In the rows, zero is written as 128.
Each row is followed by its class number.
[123 145 121 135 124 127 160 131 130 120 117 106 146 125 114 138  98 142
 124  92 134 147 145 128 122 118 163 114 145 129 141 133 119 135 104 141
 122 112 114 117 139 125 140 154 133 153] => 6
[120 137 124 148 120 132 122 122 140 118 131 127 144 126 144 119 143 138
 135 133 116 128 124 120 128 124 120 126 133 120 141 136 125 139 120 123
 119 130 138 133 124 131 107 122 131 132] => 8
[124 127 132 122 125 136 138 132 127 132 131 130 137 134 130 139 115 118
 118 126 124 112 125 136 129 135 119 129 132 121 134 131 129 133 124 132
 120 122 127 115 137 118 138 120 135 126] => 0
[122 123 134 126 125 126 134 124 129 124 126 136 132 121 138 139 120 121
 126 124 132 108 130 130 130 137 121 135 127 129 122 136 121 130 123 129
 124 120 134 127 136 127 127 123 128 127] => 0
[122 123 134 141 121 131 130 129 119 136 129 134 147 123 142 138 126 129
 128 124 125 120 124 125 133 138 134 123 135 118 144 131 120 136 124 130
 120 134 126 126 138 125 126 127 131 129] => 8
[128 127 121 130 135 122 115 119 143 128 141 133 127 116 135 109 150 138
 128 126 124 134 111 117 125 129 119 112 134 136 133 118 126 131 143 131
 131 124 131 118 116 139 119 120 125 129] => 5
[114 132 131 138 131 131 136 120 137 124 144 126 122 127 138 117 131 131
 125 136 126 123 132 122 116 136 120 128 124 132 124 154 127 133 133 128
 131 126 122 125 116 126 120 114 110 124] => 7
[126 137 125 120 131 127 121 129 131 143 134 127 135 129 138 132 125 124
 127 143 126 125 128 124 126 121 123 127 134 127 122 136 120 140 113 129
 123 135 127 131 142 131 120 128 129 128] => 8
[139 127 128 131 147 139 120 120 129 133 135 128 115 123 128 128 130 142
 124 134 121 134 121 135 136 131 113 137 135 134 116 131 129 132 136 127
 130 135 125 139 121 129 126 116 111 114] => 4
[121 128 130 126 133 124 137 124 125 129 137 141 126 125 142 132 125 121
 134 133 129 121 127 121 121 137 129 131 122 139 130 143 116 127 131 127
 133 125 128 132 137 120 108 133 112 136] => 7
[113 111 136 114 138 104 105 129 110 151 159 177 110 112 152 138 144 133
 148 131 132 109 137 111 112 133 109 100 113 167 126 101 110 110 135 116
 117 112 146 121 115 133 106 138 114  97] => 3
[133 129 126 126 128 137 125 126 130 129 135 139 134 124 135 138 136 121
 127 129 130 124 120 131 126 131 130 124 137 135 130 143 122 129 131 127
 129 128 139 126 136 141 124 116 123 130] => 5
[128 122 131 128 136 123 125 116 136 134 137 143 129 132 143 128 135 154
 121 132 123 128 124 131 130 140 114 119 137 120 132 110 133 136 141 131
 130 145 138 122 135 129 119 129 120 127] => 1
[138 122 150 133 111 138 127 130 115 133 131 128 138 121 121 133 123 124
 113 126 118 125 120 133 140 122 117 125 125 129 125 139 147 145 119 118
 132 122 137 122 143 132 127 100 132 134] => 8
[127 137 129 125 137 124 122 128 126 132 141 132 127 133 131 122 132 131
 136 129 130 126 129 116 125 118 125 133 125 133 121 143 122 123 118 119
 121 121 131 130 128 130 116 124 122 122] => 3
[128 133 142 108 126 139 131 111 138 134 156 148 145 139 157 148 151 111
 136 152 114  79 123 140 122 125  95 138 124 142 113 139 106 131 118 116
 128 107 156 127 146 105 124  95 117 111] => 0
[116 125 116 134 130 136 126 129 148 122 133 138 135 129 151 121 140 121
 143 133 119 120 135 129 122 127 140 115 124 124 125 143 118 122 136 133
 130 132 130 127 128 141 129 117 127 124] => 5
[123 123 113 125 128 141 132 136 137 133 124 126 116 124 121 124 124 129
 113 119 125 129 128 133 117 120 128 110 128 117 125 139 134 132 134 139
 136 126 116 116 131 134 134 126 138 119] => 5
[104 107 131 138 111 140 162 149 122 109  94 127 104 139 127 113  68 152
  87  97 113 136 137 159 137 101 148  95 119  93 126 112 136 105 161 141
 116 101 121 112 125 117 139 145 152 148] => 6
[128 133 126 128 126 144 105 121 138 133 136 136 123 145 143 114 150 150
 134 146 118 142 137 124 126 137 119 132 125 122 144 116 129 131 133 128
 117 127 135 122 125 138 110 127 133 131] => 1
[121 124 121 129 130 125 115 119 133 132 135 134 132 123 136 122 138 137
 123 126 125 129 122 126 128 139 114 123 133 130 131 126 122 134 130 128
 117 121 136 125 122 130 119 123 126 127] => 0
[127 126 137 122 127 127 132 131 131 127 139 129 126 118 124 133 127 122
 132 121 133 117 125 120 123 119 120 134 128 130 123 140 132 128 118 121
 132 129 134 130 133 129 120 124 126 128] => 3
[126 130 119 134 128 122 107 121 135 124 136 131 125 122 137 121 148 141
 134 129 127 133 122 122 134 127 112 124 131 129 138 119 136 127 130 131
 129 139 136 136 114 138 114 139 125 131] => 2
[130 146 134 127 133 118 133 127 136 125 138 128 128 129 133 119 144 140
 120 133 130 131 110 138 130 111 121 138 138 125 114 120 131 130 120 121
 123 127 146 126 125 125 108 130 116 128] => 6
[119 116 139 132 120 139 158 129 107 121 131 127 147 133 146 154 108 119
 125 108 151 100 144 131 124 124 160 118 124 106 157 163 126 120 110 129
 124 131 106 120 152 122 140 126 127 139] => 3
[132 126 135 116 124 129 115 126 133 136 139 115 132 117 124 136 132 132
 130 124 133 122 128 129 124 128 114 131 131 135 129 128 138 139 134 141
 132 122 123 115 150 136 130 118 132 129] => 4
[122 128 122 116 132 129 134 133 119 131 141 127 115 131 122 131 120 101
 126 129 134 110 143 128 107 132 141 131 111 127 129 135 119 116 126 138
 116 123 122 121 131 130 137 113 129 112] => 5
[123 136 129 143 126 129 129 123 138 132 126 122 137 119 126 129 118 130
 122 129 128 130 122 117 127 128 124 127 135 125 128 139 123 140 117 128
 124 126 126 126 128 130 129 122 125 128] => 8
[127 127 136 134 133 132 126 126 129 141 140 132 124 135 143 125 123 133
 133 121 137 121 134 120 127 120 127 116 126 120 133 130 122 126 132 122
 122 131 122 126 131 132 123 130 127 122] => 3
[122 130 122 149 122 131 120 119 141 131 125 131 130 118 134 119 133 139
 125 129 125 141 126 121 129 127 122 116 134 123 133 130 126 138 127 123
 118 132 133 134 116 141 116 123 131 128] => 8
[119 139 131 132 115 152 150 138 143 131 112 115 143 137  97 123 101 115
 111 130 126 144 131 151 140 112 141 114 131  92 134 136 139 137 126 135
 137 123 113 117 153 114 150 125 157 136] => 8
[129 131 125 124 142 133 120 119 120 128 136 145 119 126 141 126 127 137
 125 130 119 134 133 129 137 126 128 129 121 147 138 121 122 120 128 135
 131 127 119 134 128 129 123 138 115 130] => 2
[124 117 130 131 125 132 119 124 120 129 128 143 137 133 148 126 119 130
 123 125 133 120 127 134 138 136 133 113 131 116 126 140 126 128 129 133
 124 124 135 131 139 133 139 117 136 129] => 0
[127 124 130 120 127 137 125 128 117 138 136 131 131 132 130 138 125 123
 122 125 133 113 127 141 130 116 128 120 132 118 135 131 132 128 124 136
 133 141 126 122 142 121 136 130 127 125] => 2
[134 125 132 127 129 133 113 127 125 128 136 123 131 115 127 133 133 138
 130 119 130 127 129 125 128 128 113 125 134 134 125 125 135 132 131 131
 129 125 127 119 140 128 127 128 126 127] => 4
[131 141 126 125 126 120 141 125 142 129 130 126 137 120 131 138 131 139
 124 122 124 134 128 129 126 121 129 130 130 134 115 122 132 130 120 133
 125 122 128 122 130 133 126 139 122 131] => 6
[145 117 136 133 146 136 119 101 160 123 129 147 125 120 154 124 165 153
 132 132 120 122 110 128 140 156 133 103 127 131 133 115 106 126 158 126
 140 146 135 125 111 130 130 103 104 128] => 5
[133 131 119 126 141 128 127 120 129 131 135 133 120 124 123 131 117 135
 133 129 135 133 136 127 126 125 127 136 126 138 131 127 124 124 131 134
 123 126 120 137 127 132 130 133 123 127] => 4
[124 132 126 129 137 119 134 119 131 126 132 138 118 134 132 124 127 143
 128 134 127 134 134 123 126 141 124 138 125 130 122 121 125 129 133 129
 126 123 134 134 131 129 118 128 121 122] => 1
[128 137 124 122 133 110 124 130 149 125 136 142 136 132 156 130 133 112
 144 135 125 105 117 115 127 124 113 124 125 138 128 120 122 125 139 136
 136 124 135 121 137 136 119 126 122 120] => 5
[129 120 122 126 130 119 120 118 135 126 129 136 128 119 134 127 133 136
 129 128 134 135 124 124 137 143 118 128 134 126 139 104 126 129 138 127
 116 126 136 134 115 130 123 136 132 134] => 0
[134 149 122 124 133 117 145 121 136 120 151 144 134 114 109 137 150 143
 126 136 127 141 118 107 112 122 107 152 123 145 136 127 152 134 117 122
 125 127 134 119 108 134 107 130 117 124] => 1
[156 125  37  94 153  86 138 195 160 191 119 121  91 234   4 102 148 138
 148 135 148 137 151 183 116 176  99 181 161  92 142  56  90 113 149 112
 105 190 123 129  34  48 124 203  83 116] => 5
[126 125 126 137 133 128 137 121 118 125 142 141 120 134 158 132 129 135
 131 131 138 123 138 110 118 135 139 123 115 132 145 150 124 118 128 122
 125 127 116 135 121 129 116 124 117 135] => 7
[125 129 130 129 127 127 135 134 131 122 134 143 139 123 147 133 136 122
 128 125 132 119 115 121 128 127 123 131 137 135 133 146 123 127 129 126
 139 120 132 122 139 132 120 126 125 137] => 5
[ 95 149 159 144 185 134 180 122 116 120 117 167 103 119 130 127  91 119
 110 100 121 102 160 133 133 154 155 170 106 132  97 184  58  74  83 126
 122 150 101 148 121 108 115 106 120 129] => 0
[128 127 133 132 126 138 131 121 131 131 138 146 133 129 138 139 130 133
 126 132 132 130 134 124 128 130 125 135 132 129 124 134 129 126 127 121
 130 133 134 128 139 135 122 129 120 130] => 1
[134 128 116 131 130 133 119 125 134 118 143 133 126 118 136 117 146 132
 125 126 128 138 114 118 121 132 136 114 131 137 134 123 123 128 141 130
 127 133 126 127 118 141 126 123 115 133] => 5
[120 109 121 130 138 151 113 114 121 134 146 125 140 103 155 140 171 160
 114 111 118 135 112 121 118 135 137  67 144 120 151 132 125 131 141 130
 127 126 115 100 124 124 133 113 123 116] => 5
[131 128 123 131 130 127 121 121 130 132 133 128 121 127 132 123 137 142
 127 134 126 135 129 120 125 132 118 121 130 127 132 131 131 131 133 126
 132 135 129 128 118 127 116 126 122 125] => 7
[131 140 122 121 130 110 147 134 140 119 110 124 124 137 141 118 123 142
 137 139 120 142 133 126 134 118 118 152 120 105 116 122 131 122 139 140
 129 123 135 149 124 117 104 128 137 125] => 7
[139 120 135 121 139 131 122 123 119 129 123 117 123 152 135 129 105 109
 118 131 164 123 137 145 139 141 142 115 143 110 119 142 130 125 104 136
 149 127 119 147 152 119 149 129 129 130] => 2
[ 95 103 107  86 152 121 219 227 131 148 173 193  83 148 155 162 107  36
 154 112 177  80  91 109  50  88 149 163 151 143 142 146 132  88 140  78
  89 149 152 140 111  99  74 138 132 131] => 3
[ 88 107 139 127 106 168 109 116 120 127 142 124 130 108 170 165 139  95
 134 117 126  76 148 133 126 126 101  90 122 133 183 189 142 137 101 133
 139 132 115 114 128 138 130 117 130 131] => 2
[134 133 135 127 133 119 124 124 127 121 129 121 129 121 111 107 121 143
 132 113 134 142 124 119 140 112 124 131 139 115 129 123 137 132 130 124
 128 124 148 136 131 121 122 135 139 134] => 3
[123 133 123 129 131 126 143 130 119 130 127 133 121 127 129 133 110 120
 119 135 134 123 136 123 121 120 132 134 122 128 132 132 122 129 113 125
 112 125 119 131 124 124 122 131 129 128] => 8
[140 137 127 124 138 119 124 128 130 133 139 129 121 128 121 120 133 144
 128 120 128 134 119 109 122 127 127 127 127 133 123 119 125 126 132 124
 117 137 131 128 125 134 120 125 127 127] => 3
[128 131 138 120 133 117 124 122 131 126 139 118 129 128 127 118 125 133
 130 135 130 117 130 126 125 111 118 131 130 125 114 140 129 133 106 122
 133 124 139 130 136 128 119 114 123 125] => 3
[128 132 128 122 127 134 133 137 137 126 140 132 131 127 131 127 143 116
 134 127 126 114 127 128 119 124 128 128 127 133 128 137 122 127 125 128
 137 129 126 119 137 133 120 119 128 129] => 5
[133 129 133 126 135 134 131 122 140 126 139 133 134 125 139 139 113 131
 129 125 121 114 127 131 128 133 118 122 122 137 133 122 126 127 137 141
 134 127 118 121 145 123 138 123 117 135] => 4
[129 127 128 138 121 123 127 130 138 130 120 125 137 117 131 122 127 139
 125 124 125 137 127 121 129 134 127 126 135 119 126 117 128 138 123 135
 120 135 126 127 124 132 124 128 134 131] => 8
[131 135 124 122 134 119 137 130 123 124 134 132 122 131 142 129 130 127
 139 133 133 128 139 113 123 135 133 139 120 132 123 133 125 123 130 132
 126 127 122 136 127 122 119 132 122 124] => 7
[126 139 125 126 133 121 139 124 129 125 140 131 131 132 145 131 127 126
 134 135 132 123 137 114 116 123 128 132 116 132 128 140 120 124 123 132
 131 122 116 128 132 118 113 134 112 128] => 7
[126 125 134 144 129 127 143 116 138 126 134 154 139 120 142 130 123 126
 132 123 146 120 115 103 127 129 135 131 127 144 132 159 124 131 139 114
 132 130 126 128 132 146 128 134 119 140] => 3
[123 127 136 129 126 131 127 127 133 128 137 126 127 128 135 138 130 121
 130 124 130 113 125 130 128 130 116 120 129 131 129 138 132 130 123 129
 140 132 130 131 136 130 125 126 125 133] => 2
[120 125 121 123 131 113 141 126 127 125 125 134 131 126 131 128 115 116
 125 131 137 124 131 123 122 137 133 138 121 129 124 128 115 124 121 132
 115 123 122 132 125 131 126 128 126 131] => 0
[109 111 130 120 124 129 147 139 112 130 139 147 133 121 141 133 126 100
 142 109 141 105 141 113 112 141 141 129 125 139 135 145 113 119 126 125
 119 131 119 129 135 119 133 144 129 132] => 3
[129 128 127 124 124 133 131 138 122 128 129 125 115 117 104 140 123 121
 129 121 130 125 135 141 125 124 109 150 130 138 125 130 134 127 118 128
 128 119 126 130 132 129 114 129 130 125] => 4
[130 123 132 127 133 131 125 118 134 131 136 133 128 123 134 133 115 132
 134 127 132 121 136 122 125 133 125 122 120 139 139 125 124 125 143 136
 123 127 124 123 129 134 141 118 125 132] => 4
[126 129 123 132 127 129 127 121 142 129 129 127 121 127 135 125 136 146
 124 131 119 136 126 136 129 129 134 123 131 134 126 121 125 132 135 128
 120 130 136 128 117 142 123 130 117 129] => 6
[119 115 145 131 123 123 141 135 123 134 130 137 136 120 138 141 116 125
 133 117 147 116 127 125 131 119 125 115 129 108 131 140 138 123 123 122
 134 124 127 124 134 122 132 134 135 128] => 3
[125 132 134 133 124 129 130 130 131 132 129 133 132 119 126 128 118 128
 123 127 133 130 122 121 130 123 124 130 135 125 130 129 123 136 127 124
 123 130 136 130 134 124 123 131 131 136] => 8
[137 132 122 126 133 119 114 116 129 130 136 127 124 121 131 123 150 147
 132 130 124 140 129 114 126 138 116 133 129 136 122 129 126 129 131 128
 128 129 135 134 119 126 108 123 118 123] => 7
[107 118 134 120 130 140 145 135 135 110 135 164 113 127 158 140 111 109
 126 135 139 115 125 137 127 135 143 108 117 149 132 144 117 112 144 129
 144 121 124 138 143 130 133 138 116 148] => 2
[127 132 135 136 114 120 141 129 132 124 118 127 146 117 127 139 118 119
 130 126 133 123 136 123 132 126 126 142 129 124 119 136 126 133 109 128
 126 125 128 132 137 131 124 129 136 135] => 8
[126 128 120 130 128 127 127 132 122 125 135 138 122 124 132 135 123 133
 132 128 126 132 131 113 127 124 130 142 120 133 127 133 126 114 126 123
 119 123 124 140 124 137 123 141 124 125] => 3
[128 134 133 128 135 126 142 125 136 134 135 119 127 136 131 130 129 145
 118 120 124 129 125 141 129 125 135 123 135 123 126 121 129 133 134 128
 123 125 131 120 133 124 128 127 120 126] => 6
[136 139 115 139 130 137 123 128 137 132 152 124 129 121 136 149 156 136
 131 137 124 121 111 114 112 111 117 130 131 132 143 142 144 135 108 120
 137 133 109 113 117 133  93 129 101 113] => 7
[122 123 116 124 133 129 131 118 126 133 136 132 136 130 133 142 138 130
 130 130 138 120 133 138 125 134 119 119 139 121 151 131 126 136 112 121
 113 120 131 125 113 115 120 131 124 126] => 0
[122 125 137 135 119 122 128 128 126 128 125 124 137 111 130 132 126 125
 125 121 132 126 126 121 133 127 123 122 135 127 128 131 128 138 115 126
 126 128 129 126 131 129 124 122 130 132] => 8
[118 125 121 131 135 136 141 130 128 127 128 134 129 125 137 143 122 126
 121 127 122 116 122 133 129 130 130 138 137 122 122 146 123 131 125 127
 124 130 122 134 134 135 116 128 130 118] => 0
[125 126 132 129 129 123 105 127 123 134 155 122 122 128 125 105 140 137
 131 119 124 129 120 116 117 136 131 104 122 139 123 135 131 136 138 128
 118 125 137 124 129 144 127 103 121 124] => 3
[131 129 130 124 127 118 135 131 127 127 130 123 130 127 128 131 128 129
 131 134 129 131 129 121 127 129 121 139 129 123 120 136 135 128 128 128
 137 127 132 132 134 122 118 125 128 126] => 7
[128 128 125 121 129 131 139 121 126 130 118 126 119 133 112 137 126 133
 118 126 138 142 151 138 130 130 118 132 132 120 124 124 136 131 118 121
 122 125 130 123 131 121 122 129 131 125] => 1
